Below are the code and all the weights of a small trained network. Each question names an input and a target symbol and asks about switching units off, where a switched-off unit gives its printed mean instead of its output.

import numpy as np


def w(rows, s, z=0):
    codes = np.array(rows[::2]) - 128.0
    scale = np.full(codes.shape[1], s)
    scale[-1] = z or s
    return codes * scale


def norm(h):
    return h / np.sqrt((h * h).mean(-1, keepdims=True) + 1e-5)


def f(y):
    return np.maximum(y, 0)


def softmax(a):
    e = np.exp(a - a.max(-1, keepdims=True))
    return e / e.sum(-1, keepdims=True)


def log_softmax(a):
    a = a - a.max(-1, keepdims=True)
    return a - np.log(np.exp(a).sum(-1, keepdims=True))


def net(x, mask):
    ids = ['ΔΠαβεζηθσ'.index(c) for c in x.split()]
    T = len(ids)
    res = E[ids] + P[:T]
    r = norm(res)
    for j in range(2):
        rows = slice(4 * j, 4 * j + 4)
        q, k, v = (r @ M[0][rows].T for M in (Q, K, V))
        z = softmax(np.where(np.tri(T) > 0, q @ k.T / 4**0.5, -1e9)) @ v
        o = O[0][rows]
        res = res + np.where(mask[j], z, o[:, -1]) @ o[:, :-1]
    y = f(norm(res) @ A[0][:, :-1].T + A[0][:, -1])
    res = res + np.where(mask[2:6], y, B[0][:, -1]) @ B[0][:, :-1]
    return log_softmax(norm(res)[-1] @ U[:, :-1].T + U[:, -1])


Q, K, V, O, A, B = {}, {}, {}, {}, {}, {}
E = w([
[186,105,81,74],'Δ',
[225,144,111,118],'Π',
[212,106,109,150],'α',
[218,153,93,210],'β',
[179,137,138,134],'ε',
[82,65,178,251],'ζ',
[149,98,62,72],'η',
[131,149,163,69],'θ',
[87,78,93,165],'σ',
],0.011)
P = w([
[111,153,104,113],'0',
[207,147,145,2],'1',
[92,135,68,162],'2',
[129,89,175,101],'3',
[71,145,80,172],'4',
[198,96,180,182],'5',
[70,147,77,174],'6',
],0.0083)
Q[0] = w([
[195,91,210,105],'h1',
[234,207,63,63],'h1',
[97,134,4,94],'h1',
[30,82,79,200],'h1',
[124,232,86,115],'h2',
[140,113,192,29],'h2',
[30,254,116,142],'h2',
[156,71,61,207],'h2',
],0.0062)
K[0] = w([
[217,72,233,193],'h1',
[165,208,127,82],'h1',
[21,119,97,87],'h1',
[7,85,182,145],'h1',
[26,208,75,138],'h2',
[193,127,76,35],'h2',
[2,188,132,65],'h2',
[25,178,134,247],'h2',
],0.0074)
V[0] = w([
[101,192,100,60],'h1',
[152,61,148,186],'h1',
[148,127,204,114],'h1',
[50,33,50,154],'h1',
[196,199,93,118],'h2',
[38,49,154,65],'h2',
[69,254,107,142],'h2',
[207,20,177,134],'h2',
],0.0075)
O[0] = w([
[79,109,76,172,130],'h1',
[200,252,157,104,130],'h1',
[114,77,148,2,96],'h1',
[208,155,83,142,98],'h1',
[84,149,130,96,214],'h2',
[177,85,119,146,3],'h2',
[67,124,108,186,93],'h2',
[149,177,147,72,169],'h2',
],0.007,0.0049)
A[0] = w([
[177,122,138,11,100],'n1',
[137,136,117,142,188],'n2',
[158,123,254,165,251],'n3',
[106,70,221,98,143],'n4',
],0.0085,0.0035)
B[0] = w([
[190,124,186,69,253],'n1',
[195,94,141,59,189],'n2',
[159,61,193,115,241],'n3',
[254,172,115,156,183],'n4',
],0.0075,0.0046)
U = w([
[60,11,116,158,185],'Δ',
[140,111,69,133,79],'Π',
[72,163,153,64,25],'α',
[190,106,186,115,212],'β',
[136,59,99,69,2],'ε',
[181,103,101,178,192],'ζ',
[112,254,118,128,76],'η',
[65,178,141,113,113],'θ',
[195,128,184,4,170],'σ',
],0.0094,0.0043)

Each question gives the input, a string of symbols that net reads in full, and the target symbol t.
The units are the heads (4 rows each of Q, K, V and O) and the neurons (one row each of A and B). Each row of codes is followed by its name. A weight is (code - 128) times the scale printed after its matrix; where a second scale follows, it is the last column's (O, A, B and U).
mask holds one flag per unit, heads first, then neurons. A switched-off unit (its flag False) gives its mean, the last column of its rows in O or B, instead of its output. The means were averaged over made-up inputs and are rounded, as every weight is.
A unit's drop is (log p(t) with every unit on - log p(t) with that unit switched off) / (log p(t) with every unit on - log p(t) with every unit switched off).
The circuit of an input: a set's keep is (log p(t) with only the set's units on - log p(t) with every unit switched off) / (log p(t) with every unit on - log p(t) with every unit switched off). Starting from all 6 units, units are removed one at a time, each time the one whose removal leaves the highest keep (on an exact tie, the one counted first), for as long as the keep stays at least 0.8.
units of the circuit, in order: the units of the circuit, biggest drop first
most important unit: the unit with the biggest drop
k most important neurons: the k neurons with the biggest drops, biggest first
heads that matter: for each layer, one digit per head in row order, 1 if its drop is at least 0.15 and else 0, layers parted by /
drop when u is switched off: that unit's drop, to one decimal
input α Π ζ σ σ ζ Δ, target ζ: most important unit -> h1
input Π ζ σ θ Π, target ζ: units of the circuit, in order -> (h2, n1)
input ζ β η β ζ Δ σ, target ζ: heads that matter -> 11
input θ ε β, target Δ: heads that matter -> 10
input ε Δ Δ β Π, target η: heads that matter -> 01
input α Δ Δ β Π, target η: units of the circuit, in order -> (h2, n1, h1)
input β ε β β θ η Π, target Δ: units of the circuit, in order -> (h2, h1)
input θ η ε, target Δ: heads that matter -> 10
input θ θ Π, target Δ: heads that matter -> 10
input α ζ Δ ζ ζ, target β: heads that matter -> 10
input β θ Δ, target Δ: units of the circuit, in order -> (h1, n1)
input α Δ β, target η: heads that matter -> 01
input β β α, target η: 2 most important neurons -> (n1, n3)
input β Π θ Π η, target Δ: units of the circuit, in order -> (h1)
input θ ε β α Π θ α, target Δ: units of the circuit, in order -> (h1, n1)
input Δ θ ζ α Π ζ ζ, target β: drop when h1 is switched off -> 0.9
input Π Π β θ θ η α, target Δ: drop when h1 is switched off -> 0.4
input ζ β Δ α Π σ, target σ: drop when n1 is switched off -> 0.0
